[119 164 129 106 115 111 149  99 146 167 129 110 140] = Luv
[ 91 169  36 134 143 168 143 132 135 124 112 139 140] = puli
[ 91 169  36 134 143 168 168 120 165 143 114 218 147] = lede
[119 164 129 142 147 111 149 142 125 135 104 155 123] = Subam
succ: [155]  [123]
both puli Luv:   [140]
both lede Subam:   [147]
succ: [114]  [218]
which: [119 164 129 106 115 111 149  99 146 167 129 110 140]  Luv

[ 72 225  55 108 153 212] -> Sal
[111 127  71 139  99  74] -> muka
[108  63 173  98 202  36] -> Nus
[ 59 192  81 107 117 195] -> riki
[107  59 166 165 190  36] -> gegik
[149 217  59 127 211 181] -> Batu
[151 198 165 138 230 154] -> metuz
both Batu muka:   [127]
succ: [230]  [154]
both Batu riki:   [59]
succ: [99]  [74]
succ: [138]  [230]
both muka Batu:   [127]
both gegik metuz:   [165]

[143 127  33 113  92]  Tosu
[179 102 144 140 157]  nebo
[137  90 186 131  33]  podof
[124 142  67 130  49]  duf
[140  34 178 140  67]  Poma
[132  58 155 116 118]  bamon
succ: [102]  [144]
succ: [116]  [118]

[118 233 105 123 142 131  96  79 101]  leb
[168 142 127 117 148 129 142 126 180]  tabub
[121  94 141  95  90 101 116 167 139]  Vani
[131  94 126 137  96 115 144 153 100]  Kivim
[143  94  95  81  85 153 144 127 134]  zazef
[108 179 132 177 144  60 142 125 100]  tovo
[ 85 161 124 111 157 135 126 158 134]  sizo
[118 130 125  76 146 114 152 158 149]  Favi
[105 138 142 115 125 127 123 108 117]  bezum
[110 101 124 116  41 103 138 132 105]  Rol
[117 139 153 227 146 141 122 162  84]  nege
[108 163 124 123 120  98 128 151 123]  laful
succ: [167]  [139]
both tabub sizo:   [126]

[156  97 130 178  39 162  87 135] : votem
[178  97 128  89 243 124 171 213] : nor
[166 161 184 236 174 156  71 157] : posil
succ: [171]  [213]
both posil votem:   [156]

[ 99 124 140 140 128 110  75 123  94 169 129 126  98 128  92 147 121 166] : zet
[126 107 117 117 162 184 114 115 114  95 124 123 101  99 142  83 133 115] : pab
[118 124 140 140 128 110  75  88 117 169 124 117  98 128  92  95 132 145] : beb
which: [118 124 140 140 128 110  75  88 117 169 124 117  98 128  92  95 132 145]  beb
which: [ 99 124 140 140 128 110  75 123  94 169 129 126  98 128  92 147 121 166]  zet
succ: [83]  [133]

[133 102 135 197 138 138 215 129 137] = Pud
[128 125 129 120 122 129 132 129 130] = mezuk
[130 125 138 129 126 129 128 124 130] = lasis
[ 58 127 129 138 139 145 122 129 129] = fut
succ: [133]  [102]
both Pud mezuk:   [129]
which: [130 125 138 129 126 129 128 124 130]  lasis
succ: [139]  [145]
which: [ 58 127 129 138 139 145 122 129 129]  fut
which: [128 125 129 120 122 129 132 129 130]  mezuk

[171 114 114 143  76 142 198]  veve
[186  70 116 189 157 118 148]  fisef
[161 171 198  95 161 125 144]  fen
[ 81  59 134 159 158 150 138]  Fopig
[116  74 121  70 141 189 130]  Nukev
[171  59 145  87  92 106 141]  geme
[ 83 108 160 113  79  58 215]  meko
[165 101 110 194  68  71  59]  fota
[ 74 103 171 129 198 150 170]  lasa
[ 81  59 134 103 141 142  58]  tuv
both Fopig geme:   [59]
succ: [160]  [113]
which: [ 83 108 160 113  79  58 215]  meko
both lasa geme:   [171]

[149  80  67  54 158]  mepe
[ 55  45  33  39 210]  mova
[115  54 100  33 166]  Vesi
[237  75  89  55  80]  sesaz
[126  61 125 236  79]  dapu
which: [126  61 125 236  79]  dapu
succ: [236]  [79]
both Vesi mepe:   [54]
succ: [125]  [236]
both mepe sesaz:   [80]

[164 129 157 142  86 166 147 145 155 127  92 131  60  76 113  97  97 104
  94 154 140 136  85 144 102  93 167  34 151 106  83 116 142 125  82 131
 124 142  71]  Fupu
[124  85 115 105 154 110  96 135 133 134 120  87 160 123 127 126 123 116
 100 125  82 147 104  86 142 122 158 171  78 118 123 116 177  78 130 130
  95  93 123]  Bape
[170 154 170 167 130 164 126 129 168 124  59  92 139 125 125 103 121 145
 104 147 105 135 112 132 122 132 151 154 141 132 133 107 157 119 157 161
 142 120 181]  Kup
[117 127 164 173 189 160 146 150 193 137 143 110 144 131 144 145 124 177
  96 151 110 179 164 123 147 160 157 204 152 156 190 119 177 151 163 152
 120 122 117]  moti
[146  87 168 135 169 173 111 139 182 144 150 112 198 153  96  97 127 178
 125 152 149 200 120  85 178  86 201 147 105 154 108  78 231  80 114 138
  95  69 122]  dov
[135 104 112  92  83 112  95 143 158 117 107 165 158 175 159 128 146 106
 176 135 144 142 134 144 138 139 109 155 115  89 127 147 125 127 154 178
  67 155 131]  Zoze
[ 89 153 152 189 193 118 193  62 109 189 191  67 146  58  79  60 126 175
  76  87 113  93 153 103 159  93 178 122 157 197 146  67 165  94  94 197
 201  90 145]  Zon
which: [146  87 168 135 169 173 111 139 182 144 150 112 198 153  96  97 127 178
 125 152 149 200 120  85 178  86 201 147 105 154 108  78 231  80 114 138
  95  69 122]  dov
which: [117 127 164 173 189 160 146 150 193 137 143 110 144 131 144 145 124 177
  96 151 110 179 164 123 147 160 157 204 152 156 190 119 177 151 163 152
 120 122 117]  moti
which: [164 129 157 142  86 166 147 145 155 127  92 131  60  76 113  97  97 104
  94 154 140 136  85 144 102  93 167  34 151 106  83 116 142 125  82 131
 124 142  71]  Fupu
which: [124  85 115 105 154 110  96 135 133 134 120  87 160 123 127 126 123 116
 100 125  82 147 104  86 142 122 158 171  78 118 123 116 177  78 130 130
  95  93 123]  Bape

[154 133 128 139] = vozo
[127 161 153 210] = gaper
[128 199 163 198] = Rez
succ: [127]  [161]
succ: [161]  [153]
both vozo Rez:   [128]

[208 207 111 155 207 127 142] = fir
[141 207 124 111 114 112 142] = kom
[141 207 124 111  57  28 198] = bev
which: [208 207 111 155 207 127 142]  fir
which: [141 207 124 111 114 112 142]  kom
which: [141 207 124 111  57  28 198]  bev

[131 207  58 120 119 103 130  80 140 186] = fak
[109 136 153 154 144 130 140 108 139 120] = folu
[110 108  51 125 139 140 181 139 114 155] = dup
both fak dup:   [140]
both dup fak:   [140]
which: [131 207  58 120 119 103 130  80 140 186]  fak
succ: [153]  [154]
which: [109 136 153 154 144 130 140 108 139 120]  folu
succ: [136]  [153]
which: [110 108  51 125 139 140 181 139 114 155]  dup

[131 125 137 126 126 125 133 119 133 127 131 124 129 138 127 126 132 130
 124 125 132 128 127 136 130 135 135 123 129 126 126 128 134] : Doda
[131 125 137 126 126 125 133 119 125 127 126 124 129 138 127 126 132 130
 124 125 132 128 127 136 130 135 135 123 129 126 126 128 139] : nifi
[131 165 137 126 126 125 133 119 133 128 131 124 129 138 127 126 132 130
 124 178 132 128 127 126 130 135 135 123 129 126 126 128 139] : fof
which: [131 165 137 126 126 125 133 119 133 128 131 124 129 138 127 126 132 130
 124 178 132 128 127 126 130 135 135 123 129 126 126 128 139]  fof
which: [131 125 137 126 126 125 133 119 125 127 126 124 129 138 127 126 132 130
 124 125 132 128 127 136 130 135 135 123 129 126 126 128 139]  nifi
succ: [165]  [137]
which: [131 125 137 126 126 125 133 119 133 127 131 124 129 138 127 126 132 130
 124 125 132 128 127 136 130 135 135 123 129 126 126 128 134]  Doda

[ 84 173 200  16 153]  geru
[179  93 174 196  15]  dogaf
[ 43  42 216 151  38]  zuzom
succ: [216]  [151]
succ: [16]  [153]
which: [179  93 174 196  15]  dogaf
succ: [43]  [42]
which: [ 84 173 200  16 153]  geru

[211  82 113 111 144 130 101 115 135] -> dobid
[130 117 107 125 146 126 124 125 117] -> vulas
[130 117 107 125 146 126 145 138 157] -> verob
[123 169 116 107 152 125 106 119 136] -> pomi
[123 118 107 107 152 125 106 119 136] -> nitam
succ: [169]  [116]
both verob dobid:   [130]
which: [123 118 107 107 152 125 106 119 136]  nitam

[153 140 115 137 177 135 187 163 149 113] -> katug
[165 167  72  89 156 199  91 125 110 195] -> Mokab
[102 118 145  72 120 123 101 115 125 174] -> talo
[134 121 130 200 154 174 116 155 141 213] -> Vomu
[135 151 115  95  70 111 151 115 119 106] -> visi
[156 128 111 103 113 103 211 188 124 119] -> falim
[166  70 153 103 132 196  64  80 116 167] -> Zanu
[143 111 128  64 155 138  90  96 111 126] -> faku
[106 111 139 123 134  81 114  96  81 101] -> Lak
[129  99 158 129 124 147 114 125 102 166] -> Bekug
[156 131  93 126 191 105 130 112 166  89] -> tafo
[119 108 124 137  97 145 112  83 127 149] -> sato
both katug falim:   [113]
succ: [108]  [124]
both visi faku:   [111]
succ: [188]  [124]
succ: [131]  [93]
both visi talo:   [115]
both sato tafo:   [112]

